Below is a small trained network, with its code and all its weights. Each question gives an input and a target symbol and asks what happens when units are switched off, that is, made to give their printed mean instead of their output.

import numpy as np


def w(rows, s, z=0):
    codes = np.array(rows[::2]) - 128.0
    scale = np.full(codes.shape[1], s)
    scale[-1] = z or s
    return codes * scale


def norm(h):
    return h / np.sqrt((h * h).mean(-1, keepdims=True) + 1e-5)


def f(y):
    return y / 2 * (1 + np.tanh(0.7978845608 * (y + 0.044715 * y**3)))


def softmax(a):
    e = np.exp(a - a.max(-1, keepdims=True))
    return e / e.sum(-1, keepdims=True)


def log_softmax(a):
    a = a - a.max(-1, keepdims=True)
    return a - np.log(np.exp(a).sum(-1, keepdims=True))


def net(x, mask):
    ids = ['ΞΠΩβγελμ'.index(c) for c in x.split()]
    T = len(ids)
    res = E[ids] + P[:T]
    r = norm(res)
    for j in range(3):
        rows = slice(3 * j, 3 * j + 3)
        q, k, v = (r @ M[0][rows].T for M in (Q, K, V))
        z = softmax(np.where(np.tri(T) > 0, q @ k.T / 3**0.5, -1e9)) @ v
        o = O[0][rows]
        res = res + np.where(mask[j], z, o[:, -1]) @ o[:, :-1]
    y = f(norm(res) @ A[0][:, :-1].T + A[0][:, -1])
    res = res + np.where(mask[3:11], y, B[0][:, -1]) @ B[0][:, :-1]
    return log_softmax(norm(res)[-1] @ U[:, :-1].T + U[:, -1])


Q, K, V, O, A, B = {}, {}, {}, {}, {}, {}
E = w([
[8,65,182,78,137],'Ξ',
[49,181,114,126,175],'Π',
[163,78,163,63,113],'Ω',
[136,104,170,191,218],'β',
[193,219,130,68,99],'γ',
[45,95,174,221,144],'ε',
[8,114,190,145,56],'λ',
[21,115,171,243,96],'μ',
],0.015)
P = w([
[34,2,106,160,63],'0',
[39,49,141,150,73],'1',
[65,70,151,135,91],'2',
[88,82,143,125,123],'3',
[98,103,144,106,120],'4',
[113,115,148,117,154],'5',
[120,139,152,99,132],'6',
[142,154,158,89,145],'7',
[153,171,156,82,161],'8',
[162,189,173,71,168],'9',
[173,213,178,73,181],'10',
[184,223,188,58,186],'11',
[193,233,181,52,196],'12',
],0.0054)
Q[0] = w([
[140,85,205,144,108],'H1',
[252,25,44,138,113],'H1',
[216,118,176,120,131],'H1',
[103,168,93,151,32],'H2',
[190,59,147,124,104],'H2',
[113,95,226,137,149],'H2',
[152,95,53,249,170],'H3',
[70,159,153,158,223],'H3',
[154,4,122,67,217],'H3',
],0.034)
K[0] = w([
[130,128,204,149,133],'H1',
[31,23,126,181,58],'H1',
[78,64,166,111,184],'H1',
[38,120,177,206,135],'H2',
[151,109,149,125,21],'H2',
[192,200,146,115,139],'H2',
[69,9,205,190,156],'H3',
[118,198,132,177,203],'H3',
[221,104,125,96,253],'H3',
],0.032)
V[0] = w([
[7,160,110,161,96],'H1',
[73,212,38,91,133],'H1',
[152,38,154,117,5],'H1',
[139,103,88,142,75],'H2',
[201,218,153,150,96],'H2',
[168,74,131,128,189],'H2',
[193,184,133,166,88],'H3',
[144,78,140,13,211],'H3',
[224,188,59,187,165],'H3',
],0.017)
O[0] = w([
[86,31,12,66,75,201],'H1',
[59,107,163,41,230,162],'H1',
[195,178,156,41,23,2],'H1',
[109,211,92,84,82,40],'H2',
[19,137,37,172,1,58],'H2',
[186,93,168,180,99,112],'H2',
[146,44,169,134,27,63],'H3',
[236,218,158,65,149,107],'H3',
[174,25,109,60,66,10],'H3',
],0.011,0.01)
A[0] = w([
[154,91,142,106,58,108],'N1',
[254,63,23,51,123,198],'N2',
[165,124,46,168,131,100],'N3',
[116,130,71,187,126,34],'N4',
[195,232,165,139,38,32],'N5',
[167,62,26,114,180,112],'N6',
[202,117,127,198,146,64],'N7',
[209,101,72,137,39,3],'N8',
],0.026,0.0047)
B[0] = w([
[182,101,134,165,143,161],'N1',
[66,179,222,159,72,195],'N2',
[165,100,87,94,136,165],'N3',
[187,144,129,90,97,192],'N4',
[99,133,252,86,52,212],'N5',
[104,114,197,163,143,255],'N6',
[102,157,106,204,94,251],'N7',
[157,200,121,224,164,157],'N8',
],0.039,0.0088)
U = w([
[189,230,135,99,208,110],'Ξ',
[47,67,157,158,201,114],'Π',
[111,162,239,133,56,92],'Ω',
[173,134,96,245,95,182],'β',
[202,129,74,95,108,255],'γ',
[246,45,181,128,145,104],'ε',
[44,186,63,94,97,113],'λ',
[95,29,87,101,59,137],'μ',
],0.012,0.0054)

Each question gives the input, a string of symbols that net reads in full, and the target symbol t.
The units are the heads (3 rows each of Q, K, V and O) and the neurons (one row each of A and B). Each row of codes is followed by its name. A weight is (code - 128) times the scale printed after its matrix; where a second scale follows, it is the last column's (O, A, B and U).
mask holds one flag per unit, heads first, then neurons. A switched-off unit (its flag False) gives its mean, the last column of its rows in O or B, instead of its output. The means were averaged over made-up inputs and are rounded, as every weight is.
A unit's drop is (log p(t) with every unit on - log p(t) with that unit switched off) / (log p(t) with every unit on - log p(t) with every unit switched off).
The circuit of an input: a set's keep is (log p(t) with only the set's units on - log p(t) with every unit switched off) / (log p(t) with every unit on - log p(t) with every unit switched off). Starting from all 11 units, units are removed one at a time, each time the one whose removal leaves the highest keep (on an exact tie, the one counted first), for as long as the keep stays at least 0.8.
units of the circuit, in order: the units of the circuit, biggest drop first
top k neurons: the k neurons with the biggest drops, biggest first
heads that matter: for each layer, one digit per head in row order, 1 if its drop is at least 0.15 and else 0, layers parted by /
drop when u is switched off: that unit's drop, to one decimal
input Ξ γ Ω Π Ξ ε λ Π μ γ, target Π: units of the circuit, in order => [H1]
input ε Ξ Ξ Π γ λ γ β Π Ξ γ Ξ, target μ: units of the circuit, in order => [H3, H2]
input μ λ ε, target ε: top 2 neurons => [N4, N6]
input Π Π γ Ω ε Π Π Π, target Ξ: heads that matter => 100
input λ μ μ β β β Ξ μ ε ε, target β: heads that matter => 100
input ε γ β Ω Π Ξ Ω, target β: heads that matter => 010
input μ γ λ Π Ω β γ, target β: top 4 neurons => [N7, N5, N8, N1]
input Π λ β Π Π ε Π Ω λ β Π γ Π, target Ξ: heads that matter => 101
input γ Π β Π μ Ξ β β, target γ: heads that matter => 010
input Ξ μ μ γ μ ε β Ξ β γ, target β: top 3 neurons => [N7, N8, N6]
input ε Ξ Π ε γ Π Ξ β Π ε, target λ: top 2 neurons => [N6, N5]
input β Ξ Ω ε Π ε Π λ, target Π: heads that matter => 000
input β Ω ε β γ λ Π ε ε ε μ μ λ, target ε: heads that matter => 101
input Π Π μ ε Ξ Π β Π γ Ω, target β: top 2 neurons => [N8, N1]
input Ξ λ γ Ξ β λ Ξ β ε Π γ, target Π: top neuron => [N5]
input μ λ Π Π λ, target Π: heads that matter => 100
input λ Ξ Ξ, target Ξ: drop when H3 is switched off => 1.0
input λ λ β Π Π β Ξ ε ε Π ε μ, target Π: drop when H1 is switched off => 0.1
input Π Ω ε β Ξ Π ε Π β μ μ Ξ, target β: drop when N6 is switched off => 0.0
